Here is a tiny trained network, its code and every weight. The questions are about switching its units off for an input and a class, where a switched-off unit gives its printed mean instead of its output.

import numpy as np


def w(rows, s, z=0):
    codes = np.array(rows[::2]) - 128.0
    scale = np.full(codes.shape[1], s)
    scale[-1] = z or s
    return codes * scale


def f(y):
    return np.maximum(y, 0)


def log_softmax(a):
    a = a - a.max(-1, keepdims=True)
    return a - np.log(np.exp(a).sum(-1, keepdims=True))


def net(x, mask):
    res = np.array(x, float).reshape(1, 7) / 4 @ E
    y = f(res @ A[0][:, :-1].T + A[0][:, -1])
    res = res + np.where(mask, y, B[0][:, -1]) @ B[0][:, :-1]
    return log_softmax(res[-1] @ U[:, :-1].T + U[:, -1])


A, B = {}, {}
E = w([
[55,107,134,119,154,69,81,117,254,88],'x0',
[208,84,141,112,86,106,127,168,185,51],'x1',
[97,26,138,169,105,134,182,78,211,163],'x2',
[113,68,168,143,39,95,70,83,109,106],'x3',
[137,125,34,92,64,115,167,178,181,204],'x4',
[115,163,178,119,92,111,155,143,73,84],'x5',
[143,98,138,171,162,163,177,112,139,140],'x6',
],0.011)
A[0] = w([
[182,135,49,119,99,127,203,205,191,165,156],'N1',
[60,99,178,144,180,127,143,69,168,174,187],'N2',
[151,144,82,73,121,111,65,159,85,186,198],'N3',
[121,129,149,153,185,161,150,115,136,142,28],'N4',
[128,50,123,147,35,123,106,97,183,135,195],'N5',
[113,167,116,131,114,140,155,199,111,138,70],'N6',
[213,134,126,163,112,188,101,119,82,109,138],'N7',
[167,134,83,145,113,149,152,193,153,151,104],'N8',
[170,211,125,110,119,145,135,208,153,172,122],'N9',
[78,142,137,176,195,155,158,76,155,181,128],'N10',
[153,184,95,77,96,142,183,188,90,173,154],'N11',
[150,127,108,122,149,110,178,131,142,159,29],'N12',
[126,88,116,143,192,154,162,133,165,166,123],'N13',
[112,161,202,79,139,146,80,115,65,107,132],'N14',
[65,168,163,98,108,75,98,134,167,48,152],'N15',
[151,125,174,127,179,133,147,152,170,51,178],'N16',
[123,118,170,194,157,98,106,144,133,135,2],'N17',
[195,48,108,152,158,199,73,77,166,94,179],'N18',
[115,192,156,80,147,57,73,184,186,87,159],'N19',
[153,84,149,113,96,114,115,124,141,102,131],'N20',
[99,127,121,134,207,141,161,47,172,150,88],'N21',
[81,71,162,155,49,94,142,105,141,123,83],'N22',
[91,111,69,76,129,138,97,158,158,162,197],'N23',
[129,164,132,159,156,158,133,115,8,150,172],'N24',
],0.012,0.0068)
B[0] = w([
[132,137,71,47,73,80,165,160,185,115,243],'N1',
[75,46,80,193,200,175,172,106,149,178,223],'N2',
[95,185,80,113,109,113,85,68,145,165,213],'N3',
[91,171,137,129,195,163,139,129,112,109,153],'N4',
[35,100,190,130,42,87,165,65,158,153,241],'N5',
[127,175,111,134,114,92,132,141,152,86,169],'N6',
[128,195,178,183,125,51,135,162,123,109,207],'N7',
[138,185,71,74,80,129,136,206,148,122,184],'N8',
[200,140,69,69,141,139,118,131,119,117,205],'N9',
[65,154,119,148,209,201,205,187,155,162,202],'N10',
[150,175,56,99,74,138,151,120,159,58,231],'N11',
[106,134,94,128,98,163,167,121,160,122,152],'N12',
[93,97,114,119,205,107,171,178,187,158,188],'N13',
[177,144,150,174,142,198,103,81,61,122,230],'N14',
[156,38,114,74,171,160,62,69,78,116,242],'N15',
[182,70,173,95,176,91,158,184,125,50,216],'N16',
[126,77,149,123,150,151,120,157,115,152,145],'N17',
[67,159,207,132,149,14,130,176,227,120,212],'N18',
[212,64,90,82,158,137,42,121,60,153,247],'N19',
[129,68,167,141,98,75,131,102,161,112,180],'N20',
[95,113,122,189,225,182,168,171,143,176,191],'N21',
[78,57,192,134,71,149,200,72,97,156,204],'N22',
[114,133,70,124,113,116,94,106,144,177,202],'N23',
[124,254,168,197,114,208,188,88,90,49,244],'N24',
],0.0095,0.016)
U = w([
[128,124,68,132,155,96,10,75,118,210,1],'0',
[151,214,169,202,136,167,136,101,37,84,206],'1',
[198,41,139,134,210,121,105,137,109,58,66],'2',
[144,81,187,159,117,59,106,176,193,116,120],'3',
[168,158,26,78,74,105,146,178,170,154,130],'4',
[66,45,166,147,42,135,154,40,137,184,75],'5',
[87,89,87,173,233,176,165,166,173,193,129],'6',
],0.011,0.0051)

Each question gives the input, the list of numbers given to net, and the class t.
The units are the neurons (one row each of A and B). Each row of codes is followed by its name. A weight is (code - 128) times the scale printed after its matrix; where a second scale follows, it is the last column's (A, B and U).
mask holds one flag per neuron, in row order. A switched-off neuron (its flag False) gives its mean, the last column of its row in B, instead of its output. The means were averaged over made-up inputs and are rounded, as every weight is.
A unit's drop is (log p(t) with every unit on - log p(t) with that unit switched off) / (log p(t) with every unit on - log p(t) with every unit switched off).
The circuit of an input: a set's keep is (log p(t) with only the set's units on - log p(t) with every unit switched off) / (log p(t) with every unit on - log p(t) with every unit switched off). Starting from the 12 units with the biggest drops (on a tie, the unit counted first), units are removed one at a time, each time the one whose removal leaves the highest keep (on an exact tie, the one counted first), for as long as the keep stays at least 0.8.
units of the circuit, in order: the units of the circuit, biggest drop first
unit that matters most: the unit with the biggest drop
top k neurons: the k neurons with the biggest drops, biggest first
drop when u is switched off: that unit's drop, to one decimal
input [-5,1,5,6,8,-7,-8], class 5: unit that matters most => N5
input [6,0,-1,0,6,-1,-4], class 0: units of the circuit, in order => [N19; N15]
input [-6,-3,-1,-2,4,5,4], class 4: top 3 neurons => [N11; N1; N14]
input [4,3,0,3,-5,-4,1], class 3: top 2 neurons => [N18; N16]
input [8,-6,1,2,-3,4,-4], class 2: top 2 neurons => [N15; N19]
input [7,6,4,-5,-6,0,1], class 2: top 2 neurons => [N16; N15]
input [1,-5,-3,-8,0,3,-4], class 1: top 2 neurons => [N24; N1]
input [-2,-7,3,3,-7,-2,-1], class 6: top 3 neurons => [N2; N10; N21]
input [4,1,-2,8,-8,-6,-2], class 5: top 2 neurons => [N5; N22]
input [6,0,-8,2,7,8,1], class 0: top 2 neurons => [N19; N15]
input [-7,-5,3,5,-6,-5,7], class 6: top 3 neurons => [N2; N10; N21]
input [-5,3,-2,-4,-3,-5,7], class 1: top 3 neurons => [N24; N2; N7]
input [5,-3,2,2,6,-1,0], class 5: drop when N5 is switched off => 1.6
input [-7,-8,-4,8,6,-6,8], class 1: units of the circuit, in order => [N24]
input [4,4,-1,-3,0,7,3], class 2: drop when N13 is switched off => 0.0
input [-6,-6,5,-1,-1,6,1], class 1: drop when N24 is switched off => 0.1
